Below is a small trained network, with its code and all its weights. Each question gives an input and a target symbol and asks what happens when units are switched off, that is, made to give their printed mean instead of their output.

import numpy as np


def w(rows, s, z=0):
    codes = np.array(rows[::2]) - 128.0
    scale = np.full(codes.shape[1], s)
    scale[-1] = z or s
    return codes * scale


def f(y):
    return np.maximum(y, 0)


def softmax(a):
    e = np.exp(a - a.max(-1, keepdims=True))
    return e / e.sum(-1, keepdims=True)


def log_softmax(a):
    a = a - a.max(-1, keepdims=True)
    return a - np.log(np.exp(a).sum(-1, keepdims=True))


def net(x, mask):
    ids = ['αβγδεζηλμπστφψω'.index(c) for c in x.split()]
    T = len(ids)
    res = E[ids] + P[:T]
    u = 0
    for l in range(2):
        r = res
        for j in range(2):
            rows = slice(2 * j, 2 * j + 2)
            q, k, v = (r @ M[l][rows].T for M in (Q, K, V))
            z = softmax(np.where(np.tri(T) > 0, q @ k.T / 2**0.5, -1e9)) @ v
            o = O[l][rows]
            res = res + np.where(mask[u + j], z, o[:, -1]) @ o[:, :-1]
        u += 2
        y = f(res @ A[l][:, :-1].T + A[l][:, -1])
        res = res + np.where(mask[u : u + 8], y, B[l][:, -1]) @ B[l][:, :-1]
        u += 8
    return log_softmax(res[-1] @ U[:, :-1].T + U[:, -1])


Q, K, V, O, A, B = {}, {}, {}, {}, {}, {}
E = w([
[184,38,154,46,111,170,139,107],'α',
[99,127,49,216,208,199,103,63],'β',
[85,179,206,133,91,149,196,122],'γ',
[146,90,135,143,89,167,80,49],'δ',
[121,51,199,172,73,87,129,167],'ε',
[147,223,147,133,152,77,39,123],'ζ',
[76,146,147,114,150,23,102,54],'η',
[128,148,168,162,54,153,88,220],'λ',
[78,219,105,173,62,142,150,69],'μ',
[113,39,103,137,138,203,206,99],'π',
[137,93,205,91,156,167,52,172],'σ',
[208,138,130,79,153,26,107,105],'τ',
[84,255,104,84,104,171,94,139],'φ',
[85,164,71,162,219,48,147,125],'ψ',
[180,192,94,29,149,72,177,112],'ω',
],0.0095)
P = w([
[154,165,217,103,168,156,146,115],'0',
[59,136,128,116,133,109,119,144],'1',
[159,116,141,176,109,121,146,75],'2',
[154,125,8,130,76,99,67,209],'3',
[69,143,124,109,130,104,121,152],'4',
[162,119,135,188,98,124,134,51],'5',
],0.014)
Q[0] = w([
[165,83,67,112,147,193,177,91],'L0H0',
[205,141,1,85,83,141,142,142],'L0H0',
[59,131,195,81,80,131,205,152],'L0H1',
[75,140,232,91,110,142,206,95],'L0H1',
],0.0086)
K[0] = w([
[176,95,99,172,93,148,192,55],'L0H0',
[254,212,248,174,160,188,194,57],'L0H0',
[7,138,84,83,97,140,99,204],'L0H1',
[29,110,31,48,18,81,118,167],'L0H1',
],0.0084)
V[0] = w([
[1,120,70,107,93,92,84,197],'L0H0',
[133,113,139,58,125,152,177,143],'L0H0',
[143,142,182,196,87,173,179,103],'L0H1',
[234,111,192,179,93,82,187,32],'L0H1',
],0.0055)
O[0] = w([
[33,120,176,181,58,24,85,169,86],'L0H0',
[172,131,195,133,141,153,156,170,119],'L0H0',
[139,156,189,212,113,146,142,113,226],'L0H1',
[253,136,188,234,159,117,92,100,254],'L0H1',
],0.0052,0.0016)
A[0] = w([
[66,71,118,184,113,146,184,105,232],'L0N0',
[156,2,73,115,88,133,165,135,204],'L0N1',
[129,175,166,66,128,165,170,200,30],'L0N2',
[61,77,136,105,100,157,96,120,227],'L0N3',
[156,89,157,104,145,66,111,56,142],'L0N4',
[68,166,23,112,160,88,86,100,180],'L0N5',
[161,100,125,131,34,111,104,175,69],'L0N6',
[113,143,147,95,173,37,93,209,254],'L0N7',
],0.0085,0.0016)
B[0] = w([
[190,106,118,172,142,85,204,145,221],'L0N0',
[126,254,134,106,122,154,129,169,188],'L0N1',
[69,102,124,139,237,130,87,209,178],'L0N2',
[168,92,194,99,85,101,122,156,208],'L0N3',
[200,155,144,75,101,92,141,177,212],'L0N4',
[166,130,182,165,80,207,127,158,252],'L0N5',
[132,101,87,201,195,201,137,116,189],'L0N6',
[88,123,107,83,122,176,178,55,252],'L0N7',
],0.0084,0.0046)
Q[1] = w([
[152,136,104,231,139,101,85,140],'L1H0',
[110,141,9,112,160,168,73,167],'L1H0',
[137,171,31,118,152,159,155,80],'L1H1',
[156,85,50,134,130,123,41,214],'L1H1',
],0.011)
K[1] = w([
[156,144,190,215,150,137,94,107],'L1H0',
[104,179,193,88,235,219,145,136],'L1H0',
[115,208,119,105,208,155,216,43],'L1H1',
[134,81,248,147,255,170,101,199],'L1H1',
],0.0088)
V[1] = w([
[195,98,108,40,112,69,168,101],'L1H0',
[158,34,178,128,138,213,155,32],'L1H0',
[175,53,191,130,107,130,70,255],'L1H1',
[163,201,193,133,29,94,101,77],'L1H1',
],0.0092)
O[1] = w([
[179,61,5,32,83,90,162,151,112],'L1H0',
[70,1,153,123,74,160,118,34,255],'L1H0',
[171,69,200,134,96,53,37,175,211],'L1H1',
[176,214,123,117,22,68,114,40,203],'L1H1',
],0.0089,0.0049)
A[1] = w([
[100,116,148,190,72,41,212,135,87],'L1N0',
[193,50,71,185,137,103,179,121,32],'L1N1',
[217,186,132,109,120,93,81,222,255],'L1N2',
[159,163,190,49,201,144,174,75,108],'L1N3',
[44,184,82,164,165,183,174,18,62],'L1N4',
[176,189,135,242,181,121,148,153,153],'L1N5',
[154,175,24,124,149,2,178,81,116],'L1N6',
[35,160,194,35,118,71,160,155,59],'L1N7',
],0.0075,0.004)
B[1] = w([
[101,94,165,171,156,188,232,157,232],'L1N0',
[178,99,110,68,174,71,167,145,195],'L1N1',
[105,172,173,148,99,84,148,200,254],'L1N2',
[156,128,3,188,55,184,114,174,188],'L1N3',
[123,119,214,9,138,108,84,167,219],'L1N4',
[152,170,61,94,216,96,116,52,227],'L1N5',
[1,104,95,146,140,135,69,160,238],'L1N6',
[157,137,40,130,192,48,115,62,199],'L1N7',
],0.0098,0.0073)
U = w([
[172,44,138,59,191,54,68,77,92],'α',
[52,127,195,64,131,168,142,140,136],'β',
[140,127,148,213,161,179,105,30,254],'γ',
[176,100,104,120,59,102,155,11,166],'δ',
[174,119,202,144,36,95,75,131,142],'ε',
[198,254,120,166,43,194,195,133,187],'ζ',
[77,129,46,147,82,143,74,107,175],'η',
[111,205,168,151,137,62,52,146,73],'λ',
[162,209,161,51,85,118,55,64,137],'μ',
[70,25,115,193,102,203,207,127,80],'π',
[22,82,156,194,119,147,71,227,52],'σ',
[157,125,125,43,117,35,113,173,62],'τ',
[109,152,80,147,239,61,173,103,114],'φ',
[173,137,66,63,174,207,197,134,165],'ψ',
[217,136,160,139,144,145,234,235,92],'ω',
],0.0082,0.0051)

Each question gives the input, a string of symbols that net reads in full, and the target symbol t.
The units are the heads (2 rows each of Q, K, V and O) and the neurons (one row each of A and B). Each row of codes is followed by its name. A weight is (code - 128) times the scale printed after its matrix; where a second scale follows, it is the last column's (O, A, B and U).
mask holds one flag per unit, layer by layer, with each layer's heads first. A switched-off unit (its flag False) gives its mean, the last column of its rows in O or B, instead of its output. The means were averaged over made-up inputs and are rounded, as every weight is.
A unit's drop is (log p(t) with every unit on - log p(t) with that unit switched off) / (log p(t) with every unit on - log p(t) with every unit switched off).
The circuit of an input: a set's keep is (log p(t) with only the set's units on - log p(t) with every unit switched off) / (log p(t) with every unit on - log p(t) with every unit switched off). Starting from the 12 units with the biggest drops (on a tie, the unit counted first), units are removed one at a time, each time the one whose removal leaves the highest keep (on an exact tie, the one counted first), for as long as the keep stays at least 0.8.
units of the circuit, in order: the units of the circuit, biggest drop first
unit that matters most: the unit with the biggest drop
top k neurons: the k neurons with the biggest drops, biggest first
heads that matter: for each layer, one digit per head in row order, 1 if its drop is at least 0.15 and else 0, layers parted by /
input τ ψ σ φ ε, target π: top 3 neurons -> L0N7; L0N6; L1N0
input π ζ π π, target π: units of the circuit, in order -> L1H0
input β λ ε φ φ, target λ: units of the circuit, in order -> L1H0; L1H1; L0H0
input ψ μ τ, target τ: top 2 neurons -> L1N1; L0N4
input ζ γ ε φ ε ω, target η: top 3 neurons -> L1N6; L0N5; L1N3
input δ ω ψ φ, target δ: units of the circuit, in order -> L1H0; L0H0; L1N6
input η β ψ, target φ: units of the circuit, in order -> L0N7; L1N5; L1H0
input π μ σ ε ω μ, target β: heads that matter -> 00 / 01
input δ σ φ, target μ: heads that matter -> 00 / 01
input π β γ β, target π: units of the circuit, in order -> L1H0; L1H1
input α φ ψ τ, target α: units of the circuit, in order -> L1H0; L0H0; L1N1
input α λ ε β β, target γ: heads that matter -> 01 / 10
input γ ψ ζ ζ, target γ: heads that matter -> 00 / 10
input γ ζ γ λ ω σ, target ε: unit that matters most -> L0H0
input ω δ λ ψ ε, target π: top 2 neurons -> L0N7; L1N0
input ω ε η, target σ: top 2 neurons -> L1N6; L0N4
input η β ψ α, target η: top 3 neurons -> L1N6; L0N5; L0N4
input ε β ω μ β α, target ζ: top 2 neurons -> L0N1; L0N7
input μ α β, target α: heads that matter -> 00 / 00
input ε γ ζ μ σ, target α: heads that matter -> 01 / 00
input ψ γ ω ψ σ π, target ψ: heads that matter -> 10 / 01
input ψ ε λ η, target ψ: unit that matters most -> L1H1
input ψ β π ε, target ψ: heads that matter -> 00 / 01
input π λ λ ψ τ, target η: heads that matter -> 00 / 11
input σ γ τ δ, target σ: top 3 neurons -> L0N2; L0N1; L0N7
input γ δ ψ ψ σ λ, target γ: top 2 neurons -> L0N6; L0N4
